m = ((113, 97, 162, 127), (120, 84, 95, 110), (162, 66, 147, 98), (171, 91, 170, 74), (183, 118, 88, 127), (161, 160, 80, 126), (165, 35, 130, 104), (192, 123, 137, 131))
m[0,0]: 113
m[3,1]: 91
m[0,2]: 162
m[4]: [183, 118, 88, 127]
m[3,3]: 74
m[5,0]: 161
m[5]: [161, 160, 80, 126]
m[4,2]: 88
m[6,2]: 130
m[6,1]: 35
m[6,3]: 104
m[4,1]: 118
m[5,1]: 160
m[2,1]: 66
m[1,3]: 110
m[:, 0]: [113, 120, 162, 171, 183, 161, 165, 192]
m[0,3]: 127

data =
array([[ 69, 101, 119,  86],
       [ 68, 110, 126,  82],
       [ 72, 111, 119,  88],
       [182, 155, 128, 169],
       [175, 144, 136, 167],
       [195, 149, 139, 176],
       [185, 142, 139, 162],
       [179, 151, 140, 174],
       [ 65, 105, 120,  82],
       [ 72, 105, 115,  82],
       [ 37,  88, 117,  67],
       [185, 144, 143, 164]])
data[0, 0]: 69
data[:, 0]: [69, 68, 72, 182, 175, 195, 185, 179, 65, 72, 37, 185]
data[2, 2]: 119
data[5, 3]: 176
data[8, 3]: 82
data[10, 3]: 67
data[10, 2]: 117
data[8, 1]: 105
data[11, 0]: 185
data[6, 2]: 139
data[7]: [179, 151, 140, 174]
data[0, 3]: 86
data[6, 0]: 185
data[3, 3]: 169
data[4, 3]: 167
data[1, 2]: 126
data[9, 2]: 115
data[3, 2]: 128
data[1]: [68, 110, 126, 82]
data[11, 1]: 144
data[5, 1]: 149
data[0, 1]: 101
data[11, 3]: 164
data[7, 1]: 151

M =
94, 171, 89, 91, 82, 91, 173, 180, 175, 180, 177, 86, 84, 65, 179, 87
82, 177, 88, 86, 85, 78, 183, 185, 185, 187, 186, 81, 78, 49, 187, 75
159, 93, 152, 151, 168, 162, 92, 69, 72, 68, 67, 173, 169, 198, 77, 174
95, 166, 91, 91, 93, 93, 170, 172, 169, 175, 173, 91, 93, 73, 172, 94
157, 94, 161, 154, 165, 157, 90, 82, 74, 78, 87, 163, 167, 191, 81, 171
95, 164, 94, 98, 95, 94, 164, 171, 167, 169, 170, 92, 92, 73, 165, 91
Rows and columns are counted from 0.
(0, 0) -> 94
(0, 15) -> 87
(3, 9) -> 175
(4, 7) -> 82
(1, 2) -> 88
(4, 6) -> 90
(3, 3) -> 91
(1, 10) -> 186
(2, 10) -> 67
(5, 8) -> 167
(1, 0) -> 82
(2, 12) -> 169
(2, 0) -> 159
(2, 15) -> 174
(4, 13) -> 191
(3, 5) -> 93
(0, 1) -> 171
(0, 10) -> 177
(1, 13) -> 49
(2, 1) -> 93
(0, 14) -> 179
(4, 8) -> 74
(4, 3) -> 154
(5, 9) -> 169
(4, 5) -> 157
(3, 11) -> 91
(5, 6) -> 164
(5, 15) -> 91
(0, 3) -> 91
(0, 9) -> 180
